How the points are linked:
J661: ~>J595, *>J923, %>J504
J414: ~>J973, *>J408, %>J131
J376: ~>J436, *>J661, %>J235
J595: ~>J119, *>J434, %>J661
J582: ~>J43, *>J90, %>J711
J705: ~>J62, *>J690, %>J610
J119: ~>J397, *>J159, %>J595
J702: ~>J929, *>J766, %>J715
J563: ~>J380, *>J536, %>J574
J596: ~>J497, *>J889, %>J148
J222: ~>J294, *>J436, %>J536
J151: ~>J817, *>J574, %>J973
J205: ~>J495, *>J934, %>J606
J145: ~>J889, *>J606, %>J223
J539: ~>J766, *>J973, %>J704
J853: ~>J606, *>J674, %>J326
J973: ~>J151, *>J217, %>J414
J40: ~>J92, *>J497, %>J690
J733: ~>J610, *>J361, %>J751
J434: ~>J159, *>J542, %>J923
J152: ~>J617, *>J43, %>J934
J497: ~>J223, *>J326, %>J596
J843: ~>J54, *>J21, %>J529
J436: ~>J343, *>J595, %>J376
J617: ~>J711, *>J938, %>J152
J690: ~>J40, *>J596, %>J238
J536: ~>J222, *>J376, %>J502
J238: ~>J690, *>J148, %>J361
J574: ~>J563, *>J502, %>J217
J362: ~>J471, *>J371, %>J839
J711: ~>J582, *>J543, %>J617
J889: ~>J326, *>J205, %>J145
J993: ~>J33, *>J614, %>J21
J504: ~>J661, *>J397, %>J343
J929: ~>J704, *>J131, %>J702
J704: ~>J539, *>J414, %>J929
J509: ~>J604, *>J254, %>J159
J542: ~>J979, *>J362, %>J604
J361: ~>J238, *>J92, %>J62
J502: ~>J536, *>J235, %>J329
J715: ~>J702, *>J539, %>J90
J223: ~>J145, *>J853, %>J497
J979: ~>J254, *>J471, %>J542
J54: ~>J13, *>J993, %>J843
J766: ~>J131, *>J151, %>J539
J650: ~>J371, *>J54, %>J137
J294: ~>J235, *>J343, %>J222
J937: ~>J934, *>J711, %>J674
J529: ~>J843, *>J860, %>J371
J543: ~>J90, *>J929, %>J938
J33: ~>J974, *>J751, %>J993
J839: ~>J362, *>J650, %>J254
J43: ~>J938, *>J715, %>J582
J923: ~>J434, *>J604, %>J397
J380: ~>J329, *>J222, %>J563
J974: ~>J533, *>J733, %>J33
J137: ~>J650, *>J843, %>J471
J606: ~>J205, *>J937, %>J853
J343: ~>J504, *>J119, %>J436
J397: ~>J923, *>J509, %>J119
J92: ~>J148, *>J223, %>J40
J148: ~>J596, *>J145, %>J92
J326: ~>J853, *>J495, %>J889
J533: ~>J614, *>J610, %>J974
J62: ~>J361, *>J40, %>J705
J938: ~>J543, *>J702, %>J43
J860: ~>J21, *>J974, %>J13
J495: ~>J674, *>J152, %>J205
J90: ~>J715, *>J704, %>J543
J159: ~>J509, *>J979, %>J434
J674: ~>J937, *>J617, %>J495
J614: ~>J751, *>J705, %>J533
J604: ~>J542, *>J839, %>J509
J21: ~>J993, *>J533, %>J860
J408: ~>J217, *>J380, %>J817
J751: ~>J733, *>J62, %>J614
J610: ~>J705, *>J238, %>J733
J254: ~>J839, *>J137, %>J979
J371: ~>J529, *>J13, %>J650
J217: ~>J574, *>J329, %>J408
J235: ~>J376, *>J504, %>J294
J329: ~>J502, *>J294, %>J380
J131: ~>J414, *>J817, %>J766
J13: ~>J860, *>J33, %>J54
J817: ~>J408, *>J563, %>J151
J934: ~>J152, *>J582, %>J937
J471: ~>J137, *>J529, %>J362

The rows follow the links: the fewer symbols apart two points are, the more alike their rows tend to be.

Rows of some points; one shown again gets a slightly different row:
J733
[  5   5  10 -30  39   1  22  -8   1  -2  29 -19  39   9  34  10  17   2  24  27 -27  12  10 -18 -11  42   4  -3   0   5 -16  13 -25  18 -22  -4  -2   3 -21   0  10  35   8  -8 -19  10  29  -5   0]
J938
[  7   1  -5 -17 -22  -9 -35 -29   7 -14   1   3  -8  10   1 -15 -23 -14   7  17  -6   4  21  39  31 -11  25 -42  12   2  21  -6  12 -14  15 -20  12  -8   6 -10 -42  -2   5 -23 -14 -15 -45 -19  -3]
J542
[ -3   2 -15  23   8  13  41  36  -4   8   7  14  -9   2  -4   7  27   9  -5 -25  -1 -13 -36 -45 -36  -3 -26  42   1  -5 -27  18  -5  17  -8  14 -11  14  15  -1  18  -8  -1  20  18  -1  21  14   7]
J853
[ -3  -7  38 -35  12  -4 -38 -30  -3 -16 -16 -25  26 -12  14  -4 -19  -6   6  13  -3   5  28  37  26   8  20 -33 -15   1  30 -15  -7  -9   1 -10   8   7 -28  17   2   7  -1   1 -39  14   7  -4   5]
J145
[ -4  -8  39 -41  22   0 -31 -23  -4 -19 -11 -26  33 -10  22  -5 -12  -5  11   9 -12   2  19  27  19  12  17 -28 -15  -3  24  -7 -12  -2  -3 -12   5  15 -26  20   3   8   2   8 -52  13  17   1  11]
J54
[ -5   2  12   8  31   1  30  13  -6  18   7 -14  22  -4   7  26  18  13   1   7   4  12   1 -30 -22  30 -15  30 -14   7 -21  -1 -18  13 -21  18 -10  -4 -23   6  46  22  -6   7  16  24  50  12  -6]
J674
[  0  -4  25 -26   0 -10 -42 -36   2 -11 -10 -20  16  -6   6  -5 -26  -8   6  21   1  13  36  45  35   7  25 -40  -9   4  30 -19   0 -16   6 -10   9  -8 -23   7  -9   9   0 -14 -24   8  -9  -8  -2]
J704
[  4  -1 -12  -7 -32  -2 -30 -12   5 -17  -8  15 -23   4  -8 -27 -19 -14  -1  -8  -3 -14  -3  28  23 -32  14 -28  13  -8  20   1  18 -14  23 -16  10   6  23  -6 -44 -25   6  -6 -14 -23 -50 -12   7]
J40
[  1  -3  28 -47  35   4  -5 -13  -2 -17  11 -21  41   0  35  -5   6  -4  21  13 -30  -2   6   1   2  25   9 -17  -6  -4   6  10 -21  14 -11 -13   4  22 -20  13  -2  16   9   5 -51   9  22  -1  14]
J223
[ -2  -8  38 -44  25   2 -28 -20  -4 -20  -8 -25  35  -8  25  -6  -7  -5  12   7 -16   0  16  21  17  14  15 -25 -15  -4  22  -5 -13   1  -5 -12   6  19 -26  20   2   8   4   9 -53  13  19   1  11]
J434
[  3   5 -31  28  -5   8  43  34  -1  13  15  22 -18   8  -8   4  25   6  -5 -18  -1 -11 -33 -43 -32  -7 -23  36  13  -1 -29  18   3  13  -4   9  -9   3  25 -12   4  -8   2   9  31 -10   1   6   1]
J661
[  4   8 -39  40 -20   0  33  24   4  17  12  26 -32  11 -21   4  13   5 -10  -9  10  -2 -21 -29 -20 -12 -16  27  15   3 -25  10  11   4   2  10  -6 -14  27 -20  -3  -7  -2  -7  49 -13 -16   0 -10]
J13
[ -4   2  10   5  32   0  31  12  -4  18   9 -15  25  -5  10  26  17  15   3  11   3  16   5 -29 -21  34 -13  27 -13   8 -19  -1 -18  13 -22  15  -9  -7 -22   6  43  27  -5   5  15  23  50  11  -8]
J151
[ -2  -4  -7  15 -37   0 -28   3   0  -9 -28  18 -35  -7 -25 -20 -18  -7 -17 -27  16 -18 -14  22  14 -44   2  -6   4  -9  21  -7  23 -18  25  -4   4   6  23   2 -23 -38  -3   9   1 -16 -37   0   6]
J751
[  4   6   9 -26  39  -1  23  -7   0   2  30 -19  39   9  32  14  17   2  23  27 -25  14  11 -20 -12  43   2   2  -1   5 -18  11 -25  19 -23  -2  -3   0 -21  -2  13  36   7 -11 -13  12  30  -4  -1]
J408
[ -4  -5  -7  23 -39  -1 -26   7   1  -3 -29  19 -38  -8 -30 -15 -19  -3 -21 -27  22 -16 -13  21  13 -45  -2  -1   0  -7  17  -9  23 -18  23   1   3   4  21   1 -17 -36  -7  11  10 -13 -31   2   3]
J817
[ -3  -6  -9  20 -38   2 -26   5   1  -6 -29  20 -37  -8 -29 -16 -18  -6 -19 -26  19 -17 -12  22  13 -43  -1  -4   2  -9  20  -8  23 -18  24  -2   3   5  23   0 -18 -37  -5   8   6 -14 -35   2   4]
J993
[  1   5   9  -3  36  -3  29   4  -2  15  19 -18  31   2  19  23  17  10  10  22  -7  19  12 -25 -18  41  -8  16  -8   8 -20   2 -22  14 -25  10  -8  -8 -24   2  34  35  -1  -4   9  21  44   4  -8]
J343
[  2   6 -38  45 -26  -2  26  20   4  20   7  25 -36   9 -24   5   7   4 -14  -8  16   1 -14 -20 -14 -15 -16  26  13   5 -20   2  14  -2   6  12  -5 -20  25 -20  -1  -8  -5  -8  53 -13 -19  -1 -13]

Each walk starts at a row. The symbols on each line, taken left to right, move it on to the next point.
Each answer is a row, close to the row of the point it stands for.
[ -6   0  -2  18  17  12  37  35  -6  12   2   5   0  -4  -3  11  27  13  -8 -22   3 -10 -29 -44 -34   4 -27  43  -6  -4 -23  13  -7  16 -12  16 -12  13   3   7  32  -5  -4  25  13   9  37  19   5]
* ~ * ~
[ -3   4  11   2  33  -1  30   7  -3  17  15 -17  27  -2  13  27  18  11   5  16   1  16   9 -27 -20  37 -10  23 -12   9 -20   0 -21  15 -23  14 -10  -8 -24   4  42  30  -3   2  13  23  48   7  -9]
* % % % *
[  3   5   8 -15  37  -1  28  -2  -1   9  28 -19  35   7  27  18  17   7  18  28 -18  18  13 -21 -15  45  -1   6  -3  10 -19   7 -25  18 -23   3  -5  -5 -24  -1  23  37   4 -10  -2  16  35  -1  -6]
[  5  -1   4 -18 -15 -13 -38 -35   7 -12  -2  -6   0   3   3 -10 -25 -12   7  23  -1  10  31  43  33  -2  27 -42   4   4  23 -13   8 -16  12 -17  11 -15  -5  -6 -30   5   4 -25 -12  -6 -34 -17  -7]
~ % ~
[  6   1   1 -17 -18 -13 -38 -33   5 -11  -1  -3  -2   5   3 -13 -26 -13   8  22  -3   9  29  42  34  -6  27 -43   7   4  22 -11   8 -16  12 -16  11 -13  -3  -9 -35   4   4 -24 -13 -10 -37 -19  -4]
% ~ ~
[  6   0  -1 -16 -20 -11 -34 -33   7 -13   1  -1  -6   7   2 -15 -24 -13   8  18  -4   7  25  41  31  -8  26 -42   9   3  21  -9   8 -15  14 -17  12 -12   3 -10 -38   1   5 -24 -13 -14 -42 -19  -4]
[ -7   0   4  18  22  10  35  32  -7  14  -1  -1   6  -6  -1  16  25  12  -9 -17   5  -5 -23 -39 -32   9 -25  42 -10  -1 -20   9 -10  14 -15  17 -12  11  -5  11  39   1  -5  24  14  15  44  18   2]
* * ~ * ~
[  4   6   9 -22  38   0  25  -5   0   6  28 -18  37   9  30  16  18   5  18  28 -21  15  13 -20 -11  43   0   3   0   8 -19   9 -24  19 -23   1  -3  -4 -22  -2  18  37   5 -11  -8  14  33  -2  -3]
* ~ %
[  5   4  13 -37  38   2  14 -10   0  -7  28 -19  40   8  37   6  16   0  24  23 -31   7   7 -14  -8  38   6  -8   1   3 -10  13 -24  20 -19  -9   0   9 -19   2   4  30  11  -6 -30   9  26  -4   5]
[  3   0  23 -46  38   5   5 -11   0 -13  17 -20  42   4  37  -2  12  -3  24  16 -33   1   7  -5  -2  31  10 -16  -1  -3  -3  14 -22  17 -15 -13   2  17 -18  10  -1  22  10   2 -47   8  23  -2  12]
% % * ~
[  1  -4  32 -49  33   5 -11 -14  -3 -18   7 -23  40  -2  35  -6   3  -5  20   9 -28  -3   8   5   5  23  11 -19  -8  -6  10   9 -20  12 -11 -13   4  22 -20  15  -2  13   8   7 -54   9  21   0  13]
% % ~ * *
[ -1  -7  39 -38  16  -3 -37 -27  -2 -16 -13 -25  29 -11  16  -4 -16  -5   7  12  -6   5  25  34  23  10  19 -30 -15  -1  27 -13  -9  -6  -1 -11   7  11 -28  19   3   7   2   2 -44  14  13  -1   7]
[  3  -2  17 -22  -7 -12 -40 -38   4 -10  -7 -14  10  -2   4  -5 -26  -9   7  23   2  13  36  47  33   3  26 -42  -4   6  27 -18   3 -16   8 -14  10 -11 -17   1 -18   9   1 -19 -18   1 -17 -13  -4]
% % ~ * *
[  6   1  -8 -16 -24  -9 -32 -28   8 -14   0   5 -11   6   0 -18 -21 -14   7  12  -7   1  18  36  30 -15  24 -40  13   0  20  -5  12 -15  18 -18  12  -8  10 -11 -43  -5   6 -22 -14 -17 -48 -18   1]
% *
[  6   0 -10 -11 -30  -3 -32 -19   6 -17  -4  13 -19   6  -4 -24 -19 -14   3  -1  -6  -9   4  32  26 -25  18 -34  14  -5  20   1  15 -13  20 -18  11   0  19  -9 -47 -17   7 -14 -15 -23 -52 -15   5]
[  1   5 -35  49 -30  -4  18  17   3  19   0  23 -40   6 -31   7   0   6 -16  -8  23   3  -9 -12  -9 -19 -12  21  10   6 -14  -3  17  -7   8  13  -4 -21  22 -19  -1 -10  -7  -8  55 -12 -21   1 -14]
~ ~ ~
[  3   8 -39  43 -23  -1  31  22   2  18  10  27 -33   9 -23   6  10   5 -11  -8  15   1 -18 -24 -18 -13 -14  27  14   5 -23   6  13   1   3  12  -6 -16  27 -20  -2  -7  -3  -7  51 -13 -18  -1 -12]
~ ~ % * *
[ -1   2 -19  24   5  12  41  37  -3  10   9  17 -11   5  -4   5  27   8  -6 -24  -2 -13 -37 -46 -34  -4 -28  41   6  -6 -28  19  -2  17  -7  12 -10  11  17  -3  14 -10   0  18  20  -2  16  11   5]
[ -4   1 -10  20  11  14  40  37  -6  12   4  10  -6   0  -4   8  28  10  -6 -24  -1 -13 -35 -44 -35   0 -26  43  -1  -4 -25  16  -5  18 -11  14 -11  15  12   2  23  -8  -1  22  16   1  28  16   7]
* ~
[ -8  -1   8  16  24   9  34  28  -9  15  -2  -4   8  -7  -1  17  21  14  -7 -15   6  -1 -18 -38 -30  13 -24  40 -12  -1 -19   8 -13  15 -16  19 -13   7  -8  10  42   2  -7  23  14  17  47  19   1]
% % * %
[ -6   0   8  14  26   8  32  27  -7  15  -1  -6  11  -8   1  20  21  15  -6 -10   7   1 -15 -36 -29  17 -23  40 -13   0 -20   4 -13  16 -17  20 -13   5 -11  11  45   6  -7  20  14  19  48  17  -1]
[ -3  -7  36 -32   9  -7 -41 -32  -2 -14 -16 -24  23  -9  10  -2 -21  -6   7  16  -1   8  31  39  29   7  22 -34 -14   1  29 -17  -5 -12   1 -10   8   2 -27  15   0   8   0  -5 -36  14   6  -4   3]
~ % ~ % *
[  1  -3  22 -24  -3 -12 -41 -38   3 -11 -10 -18  12  -4   5  -5 -29  -9   7  22   2  13  36  45  34   4  27 -40  -7   4  29 -20   1 -17   6 -12  10  -9 -19   4 -13  10   0 -16 -22   6 -12 -11  -5]
% % % ~
[ -1  -4  29 -27   2  -9 -42 -35   1 -12 -13 -23  19  -8   9  -3 -26  -7   6  20   0  11  35  43  33   7  23 -38 -11   3  30 -20  -1 -15   4  -9   9  -5 -25  10  -5   9  -1 -10 -28  10  -4  -7  -1]
